Here is a tiny trained network, its code and every weight. The questions are about switching its units off for an input and a class, where a switched-off unit gives its printed mean instead of its output.

import numpy as np


def w(rows, s, z=0):
    codes = np.array(rows[::2]) - 128.0
    scale = np.full(codes.shape[1], s)
    scale[-1] = z or s
    return codes * scale


def f(y):
    return np.maximum(y, 0)


def log_softmax(a):
    a = a - a.max(-1, keepdims=True)
    return a - np.log(np.exp(a).sum(-1, keepdims=True))


def net(x, mask):
    res = np.array(x, float).reshape(1, 5) / 4 @ E
    y = f(res @ A[0][:, :-1].T + A[0][:, -1])
    res = res + np.where(mask, y, B[0][:, -1]) @ B[0][:, :-1]
    return log_softmax(res[-1] @ U[:, :-1].T + U[:, -1])


A, B = {}, {}
E = w([
[252,98,80,101,159,119,172,111,35,110,122],'x0',
[185,109,198,80,86,131,142,138,185,89,44],'x1',
[141,143,115,116,33,185,164,41,110,87,225],'x2',
[156,119,92,91,187,164,224,55,217,168,161],'x3',
[191,207,194,186,150,183,103,44,85,172,92],'x4',
],0.012)
A[0] = w([
[149,182,194,139,128,168,99,80,71,183,94,20],'n1',
[143,190,197,155,148,148,88,32,138,114,107,56],'n2',
[129,98,120,75,63,166,145,96,106,108,191,38],'n3',
[123,182,123,138,46,201,106,75,111,18,153,22],'n4',
[76,84,40,50,85,58,132,202,140,67,127,119],'n5',
[119,86,102,160,216,112,73,148,163,185,76,57],'n6',
[103,137,117,195,33,70,47,172,6,100,70,79],'n7',
[188,113,94,100,148,133,125,123,77,95,123,98],'n8',
[104,142,153,148,141,135,132,115,210,150,157,161],'n9',
[180,65,94,119,140,110,131,129,95,88,118,105],'n10',
[99,147,125,114,75,179,161,75,124,86,213,61],'n11',
[163,157,157,146,73,92,60,168,73,126,121,111],'n12',
[168,137,164,86,117,129,135,106,177,77,67,61],'n13',
[141,144,140,182,153,143,95,97,118,165,80,6],'n14',
[215,118,99,141,155,97,151,105,45,131,113,102],'n15',
[153,99,107,112,191,171,162,100,190,215,109,12],'n16',
[88,151,114,121,255,56,110,155,117,176,71,121],'n17',
[155,151,119,103,181,91,158,203,119,164,19,57],'n18',
[186,105,212,82,54,137,146,131,175,63,52,63],'n19',
[160,194,74,89,243,128,185,73,213,149,164,45],'n20',
[77,136,68,186,184,138,149,136,80,199,207,79],'n21',
[170,152,108,91,158,59,214,97,94,151,99,89],'n22',
[101,137,56,193,127,127,95,118,62,185,157,102],'n23',
[126,138,169,155,235,102,87,154,152,91,82,104],'n24',
[40,213,186,183,58,117,114,130,207,173,128,105],'n25',
[151,196,158,193,148,169,139,99,95,152,89,25],'n26',
],0.0099,0.0021)
B[0] = w([
[96,62,83,37,221,183,128,218,164,132,89,213],'n1',
[81,130,104,95,191,147,134,134,134,143,124,219],'n2',
[70,127,156,114,136,95,118,125,88,97,140,203],'n3',
[120,133,162,83,125,71,114,67,40,55,99,221],'n4',
[85,78,120,81,152,207,144,215,175,146,94,232],'n5',
[60,129,148,133,112,92,130,97,49,81,115,207],'n6',
[241,138,188,108,155,130,150,141,170,125,164,233],'n7',
[94,189,97,173,144,96,179,158,107,138,102,179],'n8',
[167,173,139,198,112,94,158,183,170,89,101,196],'n9',
[127,172,104,142,142,115,163,199,104,178,117,174],'n10',
[102,121,140,71,123,92,156,75,83,105,111,232],'n11',
[172,188,174,102,123,162,94,139,180,135,226,191],'n12',
[141,84,99,143,81,100,47,91,132,178,188,190],'n13',
[98,84,124,79,158,176,135,201,92,123,120,180],'n14',
[97,175,108,219,123,83,130,209,143,114,98,208],'n15',
[181,108,179,100,119,105,134,125,183,115,175,218],'n16',
[149,95,129,83,127,67,133,62,80,89,99,227],'n17',
[97,118,143,126,89,96,136,105,74,123,107,215],'n18',
[99,94,88,210,100,124,46,46,123,222,149,221],'n19',
[150,151,223,103,108,161,118,138,182,141,197,253],'n20',
[145,93,75,161,82,135,32,65,150,159,146,227],'n21',
[136,170,115,173,155,116,146,141,158,86,116,190],'n22',
[113,127,121,155,85,150,41,68,152,208,128,202],'n23',
[112,128,172,102,90,53,132,86,91,125,131,202],'n24',
[107,178,107,255,176,134,160,173,142,99,98,235],'n25',
[99,87,80,78,153,129,161,179,138,143,99,205],'n26',
],0.0093,0.017)
U = w([
[110,123,196,86,121,104,150,68,45,58,115,110],'0',
[90,40,98,54,162,215,161,194,170,138,115,111],'1',
[159,92,103,195,103,147,37,64,142,239,147,110],'2',
[254,172,254,109,133,155,148,135,192,107,171,114],'3',
[122,233,129,246,144,127,187,174,142,98,103,118],'4',
[136,155,147,125,125,141,122,132,159,128,112,254],'5',
],0.011,0.0089)

Each question gives the input, the list of numbers given to net, and the class t.
The units are the neurons (one row each of A and B). Each row of codes is followed by its name. A weight is (code - 128) times the scale printed after its matrix; where a second scale follows, it is the last column's (A, B and U).
mask holds one flag per neuron, in row order. A switched-off neuron (its flag False) gives its mean, the last column of its row in B, instead of its output. The means were averaged over made-up inputs and are rounded, as every weight is.
A unit's drop is (log p(t) with every unit on - log p(t) with that unit switched off) / (log p(t) with every unit on - log p(t) with every unit switched off).
The circuit of an input: a set's keep is (log p(t) with only the set's units on - log p(t) with every unit switched off) / (log p(t) with every unit on - log p(t) with every unit switched off). Starting from the 12 units with the biggest drops (on a tie, the unit counted first), units are removed one at a time, each time the one whose removal leaves the highest keep (on an exact tie, the one counted first), for as long as the keep stays at least 0.8.
circuit, biggest first: the units of the circuit, biggest drop first
top k neurons: the k neurons with the biggest drops, biggest first
drop when u is switched off: that unit's drop, to one decimal
input [6,3,-5,8,-6], class 3: circuit, biggest first : n20
input [3,-7,6,-1,-1], class 2: top 4 neurons : n21, n23, n17, n6
input [6,7,-5,4,8], class 1: top 2 neurons : n1, n26
input [-8,-1,7,0,-3], class 4: top 3 neurons : n25, n9, n17
input [8,-8,3,-8,-8], class 1: top 2 neurons : n5, n19
input [3,-4,2,8,8], class 1: top 2 neurons : n1, n26
input [-1,-3,3,-4,-4], class 1: top 2 neurons : n5, n20
input [8,-6,-6,4,5], class 4: top 2 neurons : n15, n22
input [2,-8,2,-8,-7], class 2: top 4 neurons : n23, n21, n1, n20
input [-7,3,-8,-4,5], class 0: top 2 neurons : n17, n24
input [-6,8,-2,6,2], class 2: top 2 neurons : n19, n13
input [-2,-1,-3,5,6], class 1: top 3 neurons : n1, n26, n7
input [-1,0,8,6,-8], class 0: top 4 neurons : n11, n3, n1, n4
input [-3,6,4,-4,0], class 2: circuit, biggest first : n19
input [-4,6,-2,6,1], class 2: top 4 neurons : n19, n13, n7, n12
input [0,2,6,-7,-1], class 3: top 3 neurons : n7, n12, n6
input [5,-3,-6,3,-1], class 0: top 2 neurons : n17, n25
input [-8,3,-7,-4,4], class 4: drop when n4 is switched off : 2.3
input [-1,6,4,5,4], class 2: drop when n19 is switched off : 1.5
input [-4,-3,-3,-8,6], class 3: drop when n12 is switched off : 0.7
input [4,8,5,2,8], class 1: circuit, biggest first : n1
input [-3,5,-6,2,-6], class 0: drop when n11 is switched off : 0.0
